Below are the code and all the weights of a small trained network. Each question names an input and a class and asks about switching units off, where a switched-off unit gives its printed mean instead of its output.

import numpy as np


def w(rows, s, z=0):
    codes = np.array(rows[::2]) - 128.0
    scale = np.full(codes.shape[1], s)
    scale[-1] = z or s
    return codes * scale


def norm(h):
    return h / np.sqrt((h * h).mean(-1, keepdims=True) + 1e-5)


def f(y):
    return y / 2 * (1 + np.tanh(0.7978845608 * (y + 0.044715 * y**3)))


def log_softmax(a):
    a = a - a.max(-1, keepdims=True)
    return a - np.log(np.exp(a).sum(-1, keepdims=True))


def net(x, mask):
    res = np.array(x, float).reshape(1, 2) / 4 @ E
    u = 0
    for l in range(2):
        y = f(norm(res) @ A[l][:, :-1].T + A[l][:, -1])
        res = res + np.where(mask[u : u + 8], y, B[l][:, -1]) @ B[l][:, :-1]
        u += 8
    return log_softmax(norm(res)[-1] @ U[:, :-1].T + U[:, -1])


A, B = {}, {}
E = w([
[122,215,77,147,154,113,9,126,103,101],'x0',
[164,120,110,117,98,115,211,204,108,112],'x1',
],0.011)
A[0] = w([
[139,243,76,165,112,109,47,153,115,79,4],'0.n1',
[112,131,103,169,133,163,143,136,127,142,127],'0.n2',
[123,177,71,126,152,97,77,133,65,90,70],'0.n3',
[219,139,108,104,81,109,162,252,103,77,86],'0.n4',
[101,133,152,170,157,96,80,104,149,160,98],'0.n5',
[146,127,124,106,160,162,181,129,122,163,80],'0.n6',
[134,104,124,106,101,118,204,136,128,149,125],'0.n7',
[159,157,70,132,150,127,58,140,104,64,150],'0.n8',
],0.011,0.0033)
B[0] = w([
[182,147,168,232,224,57,67,186,168,254,247],'0.n1',
[124,116,97,161,113,140,120,82,136,87,128],'0.n2',
[214,107,178,203,154,72,94,99,158,218,212],'0.n3',
[141,83,6,88,121,190,148,183,42,70,226],'0.n4',
[119,165,87,91,77,124,77,118,132,73,174],'0.n5',
[102,176,88,167,121,102,109,114,136,130,155],'0.n6',
[101,178,121,135,105,79,132,105,124,105,200],'0.n7',
[203,122,138,144,162,110,120,90,233,239,219],'0.n8',
],0.0095,0.014)
A[1] = w([
[173,87,121,152,128,113,160,169,167,181,143],'1.n1',
[200,176,156,213,212,121,129,192,123,198,163],'1.n2',
[88,207,160,109,118,103,136,127,124,124,63],'1.n3',
[117,91,75,108,122,122,145,168,50,77,3],'1.n4',
[169,56,170,109,156,139,229,110,142,163,27],'1.n5',
[147,70,161,101,171,227,2,108,154,177,155],'1.n6',
[154,135,174,249,240,87,83,196,85,183,227],'1.n7',
[129,119,63,132,129,145,147,177,62,115,114],'1.n8',
],0.0093,0.0032)
B[1] = w([
[138,135,112,122,160,112,67,79,151,171,176],'1.n1',
[230,94,87,197,208,49,118,137,151,242,240],'1.n2',
[164,81,154,178,140,151,120,108,161,154,131],'1.n3',
[166,177,124,109,140,141,140,171,94,84,176],'1.n4',
[67,183,121,196,85,61,70,89,168,164,136],'1.n5',
[189,84,139,33,163,145,97,178,63,94,199],'1.n6',
[240,129,20,255,196,58,155,133,209,229,253],'1.n7',
[197,119,87,115,146,139,163,183,133,85,176],'1.n8',
],0.0085,0.014)
U = w([
[50,140,154,184,69,87,145,58,159,126,189],'0',
[183,123,100,183,172,99,108,153,140,207,232],'1',
[101,141,163,137,136,169,117,144,112,126,3],'2',
[115,101,176,8,127,157,58,105,105,77,183],'3',
[91,144,177,132,164,184,134,145,107,128,3],'4',
[101,133,172,131,149,148,123,152,126,112,4],'5',
[127,135,73,109,105,134,185,180,64,37,167],'6',
],0.017,0.0045)

Each question gives the input, the list of numbers given to net, and the class t.
The units are the neurons (one row each of A and B). Each row of codes is followed by its name. A weight is (code - 128) times the scale printed after its matrix; where a second scale follows, it is the last column's (A, B and U).
mask holds one flag per neuron, layer by layer. A switched-off neuron (its flag False) gives its mean, the last column of its row in B, instead of its output. The means were averaged over made-up inputs and are rounded, as every weight is.
A unit's drop is (log p(t) with every unit on - log p(t) with that unit switched off) / (log p(t) with every unit on - log p(t) with every unit switched off).
unit that matters most: the unit with the biggest drop
k most important neurons: the k neurons with the biggest drops, biggest first
top k neurons in layer l: the k neurons of layer l with the biggest drops, biggest first
drop of u: that unit's drop, to one decimal
input [-7,1], class 0: unit that matters most => 0.n4
input [-2,-4], class 3: 4 most important neurons => 0.n1, 1.n7, 0.n4, 0.n7
input [-3,-3], class 0: top 3 neurons in layer 0 => 0.n4, 0.n1, 0.n3
input [-7,-4], class 0: top 3 neurons in layer 0 => 0.n1, 0.n4, 0.n3
input [-5,1], class 6: top 2 neurons in layer 1 => 1.n7, 1.n2
input [0,-8], class 3: top 3 neurons in layer 0 => 0.n1, 0.n5, 0.n3
input [-6,-1], class 0: top 2 neurons in layer 0 => 0.n4, 0.n1
input [-5,-2], class 0: top 4 neurons in layer 0 => 0.n4, 0.n1, 0.n3, 0.n8
input [-8,-8], class 0: top 3 neurons in layer 1 => 1.n5, 1.n7, 1.n2
input [-7,3], class 6: 2 most important neurons => 0.n1, 0.n8
input [-2,-1], class 0: 4 most important neurons => 0.n4, 0.n1, 0.n3, 0.n8
input [-4,2], class 6: drop of 0.n1 => 0.8
input [-3,-7], class 3: drop of 0.n1 => 0.9
input [-5,6], class 6: drop of 0.n1 => 0.1
